[[127 133 123 123]
 [131 106 130 130]] 130

[113 140 158 147 145] 158

[[118 113 147 132 152 115]
 [140 131  99 119 108 126]] 99

[150 126 130 100] 130

[[128 107 114 131 122]
 [122 111 116 138 131]] 116

[[113 120 155 120 122]
 [134 128 141 125 112]] 141

[[137 104 138 123 115]
 [137 104 143 102 114]] 143

[[121 147 142 100]
 [121 157 124 117]] 124

[118 145 134 154] 134

[121 117 152 121] 152
---
[[107, 132, 100, 111], [121, 149, 113, 129], [107, 136, 100, 112]] ⇒ 111
[[146, 156, 139, 149, 152, 129], [100, 115, 146, 111, 132, 121]] ⇒ 149
[132, 119, 100, 127, 125, 140, 124] ⇒ 127
[145, 116, 121, 100] ⇒ 100
[152, 152, 147, 148] ⇒ 148
[125, 157, 157, 119, 152] ⇒ 119
[136, 149, 126, 149] ⇒ 149
[153, 102, 120, 130, 111, 118, 127] ⇒ 130
---
[[117 116 115 144 110 146 110]
 [103 118 116 144 111 143 117]] out 110, 103

[[113 143 105 144]
 [140 115 126 110]] out 144, 140

[105 114 123 135  99] out 99, 105

[144 146 142 152 105] out 105, 144

[143 111 149 110 128 117] out 117, 143

[119 155 124 127 106 134 122] out 122, 119

[106 107 143 128 112] out 112, 106

[[120 131 134 123 129 129 127]
 [156 120 139 145 157 151 139]
 [126 128 120 144 131 133 135]] out 127, 126
---
array([[128, 155, 138, 124, 135, 145, 135],
       [143, 123, 110, 114, 120, 147, 146],
       [106, 116, 129, 139, 114, 122, 150]]) value 114

array([138, 116, 106, 121, 143, 122, 106]) value 121

array([[100, 119, 117, 141, 136],
       [109, 146, 113, 140, 135],
       [113, 126, 136, 116, 102]]) value 113

array([149, 151, 127, 130, 125, 127, 111]) value 130

array([112, 121, 137, 152, 146, 139, 133]) value 152

array([127, 152, 115, 144, 134, 124, 111]) value 144
---
[130 127 142 110 108 105 119] out 142
[154 126 137 153] out 137
[144 154 112 150] out 112
[134 153 136 129] out 136
[126 143 130 137 114 155 140] out 130
[116 105 118 122 104] out 118
[118 142 151 103 121 132 121] out 151
[152 117 143 138 142 130] out 143
[114 122 118 155 119 141 117] out 118
---
144	127	126	115	117	125	152
131	139	122	130	135	123	127
131	141	121	128	136	122	125
Answer: 122

122	120	140	138	140	117	139
138	139	115	116	115	142	116
107	109	134	133	137	110	134
Answer: 110

148	138	128	123
139	127	133	121
99	119	123	140
Answer: 123

143	102	141	135
125	132	126	128
141	113	140	137
Answer: 140

114	127	128	111
119	143	121	155
152	144	143	145
Answer: 143

119	120	129	118	144	139
113	114	120	126	134	133
120	115	130	105	116	136
Answer: 116
---
[147 133 131 107 132 117 150] ans = 117

[[153 119 125 120 122 143]
 [122 145 125 136 153 132]
 [146 133 124 123 139 137]] ans = 139

[126 149 128 156] ans = 128

[[148 128 155 117 126 126]
 [147 127 153 121 127 126]] ans = 127

[[127 128 157 127 128]
 [127 127 152 129 128]
 [121 125 110 136 128]] ans = 136

[140 157 138 130 134 146] ans = 134

[105 138 137 143 152 147 157] ans = 147
---
[136 122 134 147  99] 99
[113 115 134 152 118 139 128] 128
[121 136 108 132 101] 101
[126 147 128 153 117 125] 125
[122 129 124 123 141 127 106] 106
[110 106 108 109 107 107 107] 107
[149 114 123 103] 103
[131 104 130 106] 106
---
[[126 132 117 126 124]
 [129 122 129 116 138]
 [134 127 136 149 106]] value 124

[[147 144 107 121 104 136 140]
 [132 125 131 131 105 136 140]
 [150 123 104 121 104 136 140]] value 140

[[125 130 109 143 117]
 [103 126 110 133 130]
 [142 131 140 126 128]] value 117

[[138 137 115 113]
 [152 130 130 147]
 [149 124 136 136]] value 113

[[133 127 108 115]
 [151 110 137 109]
 [128 127 119 117]] value 115

[[114 137 155 143 125 121]
 [120 143 104 127 144 117]
 [145 107 118 117 110 149]] value 121

[[105 140 121 145]
 [139 114 102 131]
 [124 153 121 144]] value 145

[[145 145 113 111 113 145]
 [101 101 154 157 153 100]
 [104 106 146 144 146 108]] value 145

[[127 119 128 143 121]
 [111 114 124 104 134]
 [138 149 141 138 130]] value 121

[[110 107 151 148]
 [154 155 102 100]
 [117 103 147 144]] value 148
---
array([110, 104, 110, 109, 109, 107]): 110, 107
array([149, 103, 101, 107, 105, 104]): 149, 104
array([146, 147, 104, 142, 107, 107]): 146, 107
array([109, 118, 155, 125, 148, 132, 121]): 109, 121
array([113, 113, 116, 120, 117, 154, 116]): 113, 116
array([122, 123, 144, 140, 150, 143]): 122, 143
---
[[128 128 127 127 145 126 118]
 [126 125 126 126 152 123 114]
 [128 128 129 129 134 128 125]] --> 128

[[125 128 122 130]
 [130 156 128 129]
 [132 136 135 135]] --> 136

[[134 129 100 147 146 133]
 [124 138 133 131 136 119]
 [149 138 150 131 122 139]] --> 138

[[112 122 126 127 129 131 119]
 [120 105 123 132 121 135 129]
 [101 107 123 132 121 141 134]] --> 107

[[134 143 145 130 107]
 [138 130 136 122 116]
 [122 124 121 131 138]] --> 124

[[153 123 113 105 127]
 [153 132 119 113 108]
 [120 119 147 131 143]] --> 119

[[129 156 136 105]
 [133 113 132 113]
 [111 137 135 109]] --> 137
---
array([[152, 116, 128, 114, 126, 146],
       [121, 126, 119, 126, 134, 123],
       [129, 126, 123, 135, 132, 132]]) 152, 114

array([121, 104, 121, 150, 146, 118, 123]) 150, 104

array([[115, 117, 101, 102],
       [134, 115, 148, 128],
       [110, 139, 120, 134]]) 148, 101

array([108, 133, 115, 125, 154,  99, 135]) 154, 99

array([112, 155, 147, 145, 105, 109]) 155, 105

array([127, 120, 130, 153, 102]) 153, 102
---
[128 138 142 134 101 121] >> 101
[133 120 143 153 135] >> 153
[121 116 102 143] >> 102
[125 151 151  99] >> 151
[146 148 153 111 149 110 112] >> 110
[118 119 127 145 150 117] >> 150
[152 138 116 158 145 135] >> 145
[150 113 140  99 108 142 138] >> 142
[126 133 109 114 118 126 103] >> 126
[120 126 132 125 124  99] >> 124
---
[123, 126, 150, 133] out 123
[[125, 115, 127, 129, 112, 143, 134], [155, 143, 110, 102, 102, 118, 113]] out 125
[[116, 132, 123, 123, 134, 121, 127], [106, 134, 120, 125, 120, 143, 126]] out 116
[[107, 143, 126, 129, 141], [127, 124, 128, 148, 130]] out 107
[[111, 110, 110, 150, 151], [124, 124, 123, 137, 137]] out 111
[132, 104, 116, 123, 120] out 132
[129, 125, 102, 130] out 129
[[109, 109, 130, 109, 136, 151], [107, 107, 130, 107, 137, 153]] out 109
---
[[104 126 153 118]
 [104 119 129 145]
 [104 119 157 148]] --> 129

[[134 133 130 122 137 107 131]
 [128 138 134 117 140 112 133]
 [133 133 130 120 137 106 134]] --> 134

[[145 126 103 138 155]
 [123 118 133 130 144]
 [144 140 130 128 105]] --> 133

[[123 135 126 145]
 [124 131 126 128]
 [122 136 126 149]] --> 126

[[130 136 122 158 113 111 126]
 [147 129 122 113 148 136 149]
 [141 128 109 106 143 127 133]] --> 122

[[138 110 123 139 128]
 [116 153 143 121 132]
 [138 115 119 126 123]] --> 143

[[109 148 136 149 144 113]
 [123 126 119 114 135 140]
 [134 150 132 135 138 115]] --> 119

[[143 142 124 135 136]
 [152 151 120 137 145]
 [133 132 136 148 109]] --> 120

[[126 126 103 128]
 [126 126 106 127]
 [126 126 109 127]] --> 106
